Each row has a name. Each question is about the rows just above it.

[ 6.56  3.29  0.61 -1.87  2.20 -1.46 -1.21 -1.55 -0.02] = Dozi
[ 3.85 -0.33 -4.21 -7.15  9.40  7.69  0.07 -0.05  1.58] = Direl
[ 5.79  4.01 -3.71 -1.19  0.52 -0.66  3.11  6.82 -8.23] = Pif
Move every entry of [-1.21] by -1 step of 0.01. | [-1.22]
[-3.71] with +1 step of 0.01 on every entry: | [-3.70]
Shift each entry of [0.61] by -1 times 0.01: | [0.60]
Shift each entry of [-7.15  9.40  7.69  0.07] by +1 times 0.01: | [-7.14  9.41  7.70  0.08]
Shift each entry of [-1.87] by -1 times 0.01: | [-1.88]
Shift each entry of [ 3.29  0.61 -1.87  2.20] by +1 times 0.01: | [ 3.30  0.62 -1.86  2.21]
[6.56 3.29 0.61] with -1 step of 0.01 on every entry: | [6.55 3.28 0.60]

[-1.62 -1.26  2.16  1.06]  zavif
[ 7.27  3.57 -1.00 -0.42]  Fubo
[-0.79 -1.18  1.87  0.90]  fabul
[ 5.37  1.95 -2.24 -1.52]  dif
[-0.19  0.33  0.13  0.06]  rade
[-0.57 -0.02 -1.65  0.20]  bonu
[-2.38 -1.07 -0.29 -1.08]  Zomo
Shift each entry of [-0.79 -1.18] by +1 times 0.01: | [-0.78 -1.17]
[7.27] with -1 step of 0.01 on every entry: | [7.26]
[-0.19  0.33  0.13] with -1 step of 0.01 on every entry: | [-0.20  0.32  0.12]
[-0.29] with -1 step of 0.01 on every entry: | [-0.30]
Move every entry of [-1.07 -0.29] by -1 step of 0.01. | [-1.08 -0.30]

[ 6.71 -0.59 -6.08  4.95 -3.02]  lopap
[-2.58 -0.27 -3.10 -1.90 -2.07]  Toza
[-7.54 -0.46 -0.49  6.70 -1.87]  pim
[ 3.39  3.75 -0.83 -2.53 -7.06]  Vagok
[ 0.90 -4.35  5.48 -1.99 -5.72]  big
[3.35 1.40 6.43 1.38 2.29]  bitan
[-1.08  1.76  3.41  1.12 -8.12]  nesaf
Shift each entry of [-0.27] by -1 times 0.01: | [-0.28]
[ 0.90 -4.35  5.48] with +1 step of 0.01 on every entry: | [ 0.91 -4.34  5.49]

[ 1.45 -0.94  3.77  0.65 -8.18  5.92 -2.05  0.86] : geko
[-1.57  0.05  2.74 -3.90  2.22 -4.34  2.80 -2.90] : Mubu
[ 1.45 -0.94  3.77  0.65 -1.49 -0.97 -2.06  4.65] : dul
[ 1.45 -0.94  3.77  0.65 -1.49 -0.97 -4.74 -0.01] : ronos
[ 1.45 -0.94  3.77  0.65 -1.49 -0.97  0.45 -0.01] : vagob
Shift each entry of [-1.49 -0.97] by +1 times 0.01: | [-1.48 -0.96]
Move every entry of [-0.94  3.77  0.65 -1.49] by +1 step of 0.01. | [-0.93  3.78  0.66 -1.48]

[-0.33  0.19 -0.04 -0.51  6.64 -0.55  0.21  7.46  8.03 -0.44  6.48] -> mig
[-0.60 -0.51  7.40 -0.56  7.61  0.02 -0.46  7.12  7.09 -0.48  7.26] -> luzaf
[ 6.49  6.89  0.69  6.51 -0.22  7.73  7.72 -0.58 -0.08  6.50  7.85] -> Nug
[ 0.65 -0.78 -0.27 -0.10  6.83  7.82 -0.59 -0.11  8.03  7.02  7.92] -> Dobul
[ 7.95  6.97 -0.76  6.82  0.40  6.70  7.62  0.79  8.08  7.23  8.00] -> todot
[ 7.78  7.42 -0.20  6.47  7.46  7.77  6.61  0.75  7.21  6.87  7.42] -> zasuv
[-0.18 -0.07  6.52  0.44  6.97 -0.37  0.55  6.52  6.54  0.77  7.65] -> les
[-0.76  0.16 -0.29  0.65  7.81  7.75  0.65  0.27  7.06  6.48  7.38] -> gudog
[ 0.19 -0.64  7.13 -0.59  7.61  7.51  0.24  0.44  6.52  0.38  7.15] -> Bosig
[-0.76] with -1 step of 0.01 on every entry: | [-0.77]
Shift each entry of [-0.37] by -1 times 0.01: | [-0.38]

[-6.43 -0.99  0.83 -0.37  0.65  1.72  3.14] = Tez
[-3.08  0.09  0.51  0.24  0.36  0.42 -1.02] = Vok
[-5.31 -0.46  0.13  0.19  0.27  0.38 -1.01] = bet
[ 3.45  0.88  0.28 -0.24 -0.36 -0.30  1.43] = Nupob
[ 4.92  0.48  1.11  0.12 -0.45 -0.02 -1.10] = zabor
[-0.74 -0.49  0.82  0.19 -0.53  1.72  0.13] = vebul
[-8.02 -0.88  0.25 -0.20  0.17  0.38  3.34] = Fip
[ 8.02 -0.19 -0.30 -0.47  0.56  2.23 -4.85] = bizen
[ 0.00 -0.07 -1.18  0.09  0.10  0.33 -1.49] = Zomi
[ 1.79  1.05 -0.74 -0.18 -0.16  0.06 -0.87] = Roz
Shift each entry of [-0.24 -0.36 -0.30] by -1 times 0.01: | [-0.25 -0.37 -0.31]
Move every entry of [-0.74] by -1 step of 0.01. | [-0.75]
Shift each entry of [-0.46] by +1 times 0.01: | [-0.45]

[-0.64  0.56  2.17 -0.38  3.57] -> Niz
[-2.92  5.70 -7.35  6.33 -0.49] -> tum
[ 3.02 -3.13  0.35 -2.10 -9.14] -> Vufol
[ 3.02 -3.13  2.63 -2.20  1.44] -> vez
[ 2.15 -4.84  7.54 -7.53  2.43] -> pip
[-0.91  2.89 -4.93  4.72 -4.01] -> vima
[ 3.02 -3.13 -2.50 -2.10 -9.14] -> vogav
[ 2.15 -4.84  7.54 -7.53  7.67] -> dakeg
[-0.91  2.89 -4.93  4.72] with +1 step of 0.01 on every entry: | [-0.90  2.90 -4.92  4.73]
[-2.92  5.70 -7.35] with -1 step of 0.01 on every entry: | [-2.93  5.69 -7.36]
Shift each entry of [-7.53] by -1 times 0.01: | [-7.54]
Move every entry of [-7.35] by +1 step of 0.01. | [-7.34]
[ 7.54 -7.53] with +1 step of 0.01 on every entry: | [ 7.55 -7.52]

[ 3.36  3.00  0.22 -8.98  0.41 -0.15  1.66] -> liti
[ 3.37 -3.45 -3.29  0.78 -0.90  6.26  1.50] -> gevu
[ 1.66 -2.09 -1.30 -0.22 -2.90  0.40 -0.72] -> morev
[3.37] with +1 step of 0.01 on every entry: | [3.38]
Shift each entry of [-8.98] by +1 times 0.01: | [-8.97]
[-0.90] with -1 step of 0.01 on every entry: | [-0.91]
[3.36 3.00 0.22] with -1 step of 0.01 on every entry: | [3.35 2.99 0.21]
Move every entry of [-2.90] by +1 step of 0.01. | [-2.89]
Move every entry of [0.40] by -1 step of 0.01. | [0.39]
[-2.09] with +1 step of 0.01 on every entry: | [-2.08]

[ 1.95  1.77 -3.99  7.63  2.52  1.40 -5.76  3.94] -> Detap
[ 0.27  1.27  0.23 -0.47 -0.76 -0.91 -1.64  2.19] -> Lok
[-0.66 -1.70  0.44 -4.05 -1.66 -3.36 -8.76 -1.00] -> Togav
[-2.18 -2.02  0.24  5.08  1.08 -3.65 -2.10 -5.43] -> mur
[ 5.60  3.11  6.92 -9.43  1.72 -1.80  1.81 -2.69] -> puvor
[ 1.94  1.32  0.20  0.32  2.24 -4.57  5.51 -4.86] -> Zos
[-0.66 -1.70  0.44 -4.05 -1.66 -3.36 -8.76  0.46] -> nenin
[ 2.46  1.24  7.02 -2.90  0.70  0.98  5.97  0.52] -> sudub
[-4.57  3.14  0.49 -6.78 -5.25 -4.01 -8.06 -0.93] -> Nuze
[ 3.18  1.37  0.84 -2.09  2.82 -8.53  7.14 -4.03] -> nuge
[-0.89 -0.75  3.74 -2.09 -3.15  4.24  4.70  4.70] -> bug
Move every entry of [7.63 2.52 1.40] by -1 step of 0.01. | [7.62 2.51 1.39]
Move every entry of [ 0.32  2.24 -4.57  5.51] by -1 step of 0.01. | [ 0.31  2.23 -4.58  5.50]
Shift each entry of [ 0.32  2.24 -4.57  5.51] by +1 times 0.01: | [ 0.33  2.25 -4.56  5.52]
Shift each entry of [5.60 3.11] by -1 times 0.01: | [5.59 3.10]
Move every entry of [0.27 1.27] by +1 step of 0.01. | [0.28 1.28]
Move every entry of [3.11] by +1 step of 0.01. | [3.12]

[-0.77  3.78  1.37  5.14 -3.67]  Rekun
[-0.23  1.50 -1.54  0.79  4.57]  luza
[-3.69  1.47 -3.56  0.78 -4.01]  boz
[-3.66  1.44 -3.67  0.93 -3.89]  Gunat
[-2.93  1.00 -0.73 -0.87  5.83]  nom
[-0.46 -1.14  5.52  0.59 -1.79]  korim
[ 4.95  5.05 -1.27 -7.54 -0.84]  zir
[ 2.99  4.27 -0.19 -6.66 -0.87]  lekes
[ 2.17 -3.81 -0.04  2.18  0.75]  kaze
Move every entry of [ 1.47 -3.56] by +1 step of 0.01. | [ 1.48 -3.55]
Shift each entry of [-0.46 -1.14  5.52] by -1 times 0.01: | [-0.47 -1.15  5.51]

[ 6.08  0.85 -0.35  5.36  8.10 -4.23 -3.32  2.45  2.43  0.34 -0.56  5.40
 -4.40  0.07 -3.73  3.96]  zezum
[ 2.76 -1.84 -0.82  3.61  2.66 -4.46 -3.02 -8.56  1.36  3.54 -3.86  2.29
  4.65  2.30  1.31 -1.21]  Gakuf
[ 2.30  0.47  7.89 -7.84 -0.18  0.65  4.26  4.24 -9.51 -1.22  1.21 -2.75
  0.55 -0.60 -2.80  1.86]  midu
[ 6.08  0.85 -0.35  5.36  8.10 -4.23 -3.32  2.45  2.43  0.34 -0.56 -3.89
 -4.40  1.95 -3.73  3.96]  zasu
[1.95] with -1 step of 0.01 on every entry: | [1.94]
Move every entry of [-4.46 -3.02] by +1 step of 0.01. | [-4.45 -3.01]

[ 7.84  1.89  4.13 -0.36  4.62 -1.77  0.97] : rafef
[ 4.40  1.84  4.54 -6.77 -1.54  4.62  2.24] : masum
[ 4.89  1.71  4.67 -6.54 -1.67  5.06  1.80] : Mos
[4.44 1.67 5.19 0.74 1.06 4.81 2.17] : Nenob
[-2.79  1.68  5.46  3.69 -0.07  1.17  5.03] : kubi
[ 2.73  1.88 -0.41  4.40 -7.02 -1.00  4.68] : ribi
[-1.35  1.61  3.72 -6.99 -1.21  2.28  5.67] : kede
[-0.68  1.77  0.33 -0.09 -3.45 -1.43  6.21] : foto
[-4.62  1.70  2.90 -6.43 -0.93  0.87  7.63] : ripa
[ 0.13  1.57  4.01 -7.06 -1.41  2.84  4.68] : supi
[ 3.88  1.90  0.56  4.26 -3.88 -3.55  3.94] : Dolik
[ 3.74  1.75 -0.28  4.76 -6.77 -1.01  3.98] : Pag
Shift each entry of [-3.45 -1.43] by +1 times 0.01: | [-3.44 -1.42]
Move every entry of [7.84 1.89] by +1 step of 0.01. | [7.85 1.90]
Shift each entry of [1.77] by -1 times 0.01: | [1.76]
Shift each entry of [-6.54] by +1 times 0.01: | [-6.53]

[ 0.54 -1.03 -1.24 -3.31 -0.17  0.36  0.88 -1.09  2.20 -0.46 -1.15 -0.27
 -0.46  0.78 -0.85  1.59 -0.13 -1.26  0.44  0.15 -1.29  2.27 -1.92 -0.41
 -0.28  1.86  1.36  1.04 -0.09 -0.31 -1.37 -2.29 -0.99  0.39  1.56 -1.06
 -0.73  0.21  0.95  0.30 -0.14 -1.10  1.41]  Tolel
[ 1.25 -1.89  0.75 -0.89  0.20  0.22  1.51 -0.81 -0.06 -1.01  0.82  1.80
 -0.09 -2.72  0.72 -1.43 -0.85  0.86 -0.76  1.37  0.88  0.85 -1.67 -0.77
 -0.48 -1.24  1.36 -0.85  0.17  0.50 -0.42  0.00 -0.22  1.50  0.25 -0.29
  0.91 -2.16 -0.46  0.55  0.63 -0.71  1.09]  Vos
[ 2.03 -1.99 -1.06 -1.82  0.01 -0.60  1.55  0.33  0.22 -0.22  1.05  1.44
  0.91 -0.61 -1.08 -0.70 -0.55  1.24 -0.72  2.86  1.15  0.32 -1.36  0.05
  0.15 -0.28  0.23 -0.08 -0.50 -0.62 -1.26 -0.46 -0.85  1.64  0.38 -1.55
  0.84 -0.95 -0.73  1.16  0.32 -1.76  1.80]  Dum
[ 1.47 -0.54 -0.19 -1.04  1.36  0.51  2.48 -0.30 -0.70 -0.97  1.23  0.98
  1.21 -1.97 -0.39 -0.82 -0.61  0.56 -0.75  1.44  1.89  0.20 -2.11 -0.61
 -0.75 -0.99 -0.05  0.70  0.73  1.20 -1.56 -0.35 -0.75  1.14  0.03 -0.69
  0.00 -1.43  1.05  0.47 -0.52 -0.87  1.38]  Bofe
[ 2.85  0.26 -1.10  0.16  0.57  0.38  0.38 -1.42  1.57 -0.86 -0.42 -2.39
  0.33 -0.87 -2.28  1.57  0.43 -0.13 -0.13  0.26 -2.04  1.64 -0.06 -1.72
 -1.63  0.37  1.42  0.48  0.31 -0.66 -1.01 -0.46 -0.25  0.38  0.30  0.48
 -1.01  1.58  0.59  0.82 -1.77 -0.22 -1.26]  Tegup
[-1.43  0.19  0.73 -1.11  0.53  0.39 -0.13  0.91  0.24 -0.20 -0.51 -1.57
  1.24 -1.73  1.90 -0.35  0.68  0.17 -0.11  0.06  0.94 -1.96  1.22  1.64
  1.12 -0.90 -0.79 -0.16  1.33  1.01  0.05 -1.28  0.46  1.29 -1.22  0.37
  0.17  1.27  0.16 -0.81  0.25 -1.86 -0.03]  Sufik
[-3.65  2.58 -0.35  1.64  1.12  1.39 -2.17 -0.10  1.09  1.88  0.71 -1.06
  3.44  3.47 -1.25 -0.20  7.27  6.62  3.72 -1.72 -0.46  5.21 -3.23 -5.08
  0.22  1.97  6.17  4.06  1.60  0.43  3.26  2.14  4.97 -2.63 -1.75 -6.63
 -0.38  6.81  1.72  1.95 -2.07 -0.95 -0.52]  Lofav
[ 1.14  0.86 -1.15  1.79 -0.48 -0.73  0.63 -0.02  1.41 -1.70 -2.27 -0.34
  1.64  0.65 -1.41  0.48 -0.03  0.73  0.86  0.41  0.62 -0.86 -1.60 -1.07
 -3.25  0.50  1.66 -0.74 -0.70 -0.05 -0.78  2.16  0.08  1.60 -0.41  0.81
 -1.03  0.47  0.83  1.45 -0.37  0.21  1.07]  Sur
[-0.36  0.26  0.71  1.90  0.17  0.20 -0.28 -0.47  0.38 -0.41  0.45  1.66
  0.15 -0.12  2.11 -0.42  0.18 -0.10 -0.38 -1.05 -0.68  0.89 -0.12 -0.02
  1.29 -0.10 -0.40  0.38  0.08  0.08 -0.36  0.50 -0.25 -1.08  0.52  0.97
  1.49 -0.65  0.80  0.38 -0.05  1.08 -0.59]  dopo
Move every entry of [-0.75] by -1 step of 0.01. | [-0.76]
Shift each entry of [1.64 0.38] by +1 times 0.01: | [1.65 0.39]
Shift each entry of [-1.89] by +1 times 0.01: | [-1.88]
[-0.10  1.09  1.88] with -1 step of 0.01 on every entry: | [-0.11  1.08  1.87]

